Below is a small trained network, with its code and all its weights. Each question gives an input and a class and asks what happens when units are switched off, that is, made to give their printed mean instead of their output.

import numpy as np


def w(rows, s, z=0):
    codes = np.array(rows[::2]) - 128.0
    scale = np.full(codes.shape[1], s)
    scale[-1] = z or s
    return codes * scale


def f(y):
    return y / 2 * (1 + np.tanh(0.7978845608 * (y + 0.044715 * y**3)))


def log_softmax(a):
    a = a - a.max(-1, keepdims=True)
    return a - np.log(np.exp(a).sum(-1, keepdims=True))


def net(x, mask):
    res = np.array(x, float).reshape(1, 7) / 4 @ E
    y = f(res @ A[0][:, :-1].T + A[0][:, -1])
    res = res + np.where(mask, y, B[0][:, -1]) @ B[0][:, :-1]
    return log_softmax(res[-1] @ U[:, :-1].T + U[:, -1])


A, B = {}, {}
E = w([
[163,165,133,162,187,69,141,112,79,139,76,150],'x0',
[141,212,141,120,48,115,126,123,80,104,128,73],'x1',
[146,82,153,91,131,97,126,110,70,110,145,102],'x2',
[125,126,126,128,126,128,130,124,131,128,124,130],'x3',
[57,187,254,41,184,102,151,144,164,47,161,208],'x4',
[202,98,109,109,45,64,105,156,137,173,96,205],'x5',
[129,133,132,127,129,130,133,135,129,130,135,129],'x6',
],0.0088)
A[0] = w([
[152,182,118,205,218,74,144,114,50,132,57,139,43],'neuron 0',
[90,156,131,163,210,184,135,115,110,107,152,42,36],'neuron 1',
[94,70,129,111,58,198,138,133,160,115,165,89,20],'neuron 2',
[156,85,65,198,116,149,120,119,103,159,111,62,7],'neuron 3',
[154,218,149,140,79,121,146,156,78,142,166,50,53],'neuron 4',
[118,225,94,201,127,174,120,131,197,128,103,139,73],'neuron 5',
[102,9,111,162,215,148,107,129,151,148,115,151,31],'neuron 6',
[86,182,128,118,57,128,93,92,94,98,85,111,22],'neuron 7',
[141,35,154,82,141,98,117,105,38,91,137,63,102],'neuron 8',
],0.014,0.012)
B[0] = w([
[106,106,119,60,74,157,39,123,196,120,212,53,234],'neuron 0',
[165,112,139,110,45,78,105,140,81,135,66,197,233],'neuron 1',
[128,137,122,61,99,120,4,113,180,130,198,40,174],'neuron 2',
[55,159,213,87,139,95,131,131,96,73,105,199,255],'neuron 3',
[222,84,103,128,194,129,215,104,128,83,118,112,217],'neuron 4',
[83,137,117,197,173,149,153,156,153,217,145,160,183],'neuron 5',
[250,139,95,128,180,130,220,112,131,78,133,75,200],'neuron 6',
[230,89,105,105,229,127,169,136,203,117,157,143,161],'neuron 7',
[75,172,97,216,160,166,146,171,191,224,126,183,227],'neuron 8',
],0.012,0.0099)
U = w([
[57,198,254,77,225,123,155,144,140,36,142,170,45],'0',
[186,113,108,136,198,150,177,130,145,88,135,94,67],'1',
[108,129,118,160,142,160,118,129,107,122,116,83,254],'2',
[118,124,122,102,122,160,71,136,163,121,175,60,82],'3',
[110,117,119,170,154,164,140,128,99,115,108,90,241],'4',
[199,95,103,134,56,76,106,171,121,166,83,183,100],'5',
[94,154,104,205,176,185,142,169,149,182,132,122,85],'6',
],0.008,0.018)

Each question gives the input, the list of numbers given to net, and the class t.
The units are the neurons (one row each of A and B). Each row of codes is followed by its name. A weight is (code - 128) times the scale printed after its matrix; where a second scale follows, it is the last column's (A, B and U).
mask holds one flag per neuron, in row order. A switched-off neuron (its flag False) gives its mean, the last column of its row in B, instead of its output. The means were averaged over made-up inputs and are rounded, as every weight is.
A unit's drop is (log p(t) with every unit on - log p(t) with that unit switched off) / (log p(t) with every unit on - log p(t) with every unit switched off).
The circuit of an input: a set's keep is (log p(t) with only the set's units on - log p(t) with every unit switched off) / (log p(t) with every unit on - log p(t) with every unit switched off). Starting from all 9 units, units are removed one at a time, each time the one whose removal leaves the highest keep (on an exact tie, the one counted first), for as long as the keep stays at least 0.8.
units of the circuit, in order: the units of the circuit, biggest drop first
k most important neurons: the k neurons with the biggest drops, biggest first
drop of u: that unit's drop, to one decimal
input [1,3,-6,5,-6,5,-4], class 0: most important neuron : [neuron 3]
input [-8,7,-5,-1,2,-1,8], class 3: 3 most important neurons : [neuron 2; neuron 6; neuron 8]
input [-6,5,-8,7,5,-4,1], class 6: 3 most important neurons : [neuron 5; neuron 3; neuron 0]
input [7,-2,8,2,-1,-7,5], class 6: 3 most important neurons : [neuron 8; neuron 2; neuron 3]
input [-4,5,4,-5,1,-1,-5], class 1: units of the circuit, in order : [neuron 4; neuron 7]
input [-2,7,-8,-5,-1,-7,3], class 6: 4 most important neurons : [neuron 5; neuron 6; neuron 3; neuron 0]
input [-7,6,0,5,2,2,-7], class 3: 3 most important neurons : [neuron 2; neuron 6; neuron 3]
input [5,-6,-4,1,-5,6,-3], class 1: 2 most important neurons : [neuron 6; neuron 1]
input [-5,2,6,4,2,0,1], class 6: 2 most important neurons : [neuron 8; neuron 0]
input [7,-3,-3,6,4,7,-2], class 3: 3 most important neurons : [neuron 0; neuron 1; neuron 3]
input [4,-3,8,0,1,4,-4], class 6: 2 most important neurons : [neuron 8; neuron 1]
input [7,2,4,-4,-4,6,3], class 3: drop of neuron 7 : 0.0
input [3,7,-5,-7,-7,0,-5], class 0: drop of neuron 3 : 1.2
input [2,5,7,0,-1,-3,-4], class 6: drop of neuron 8 : 1.2
input [-2,-5,1,4,0,1,-4], class 1: units of the circuit, in order : [neuron 6]
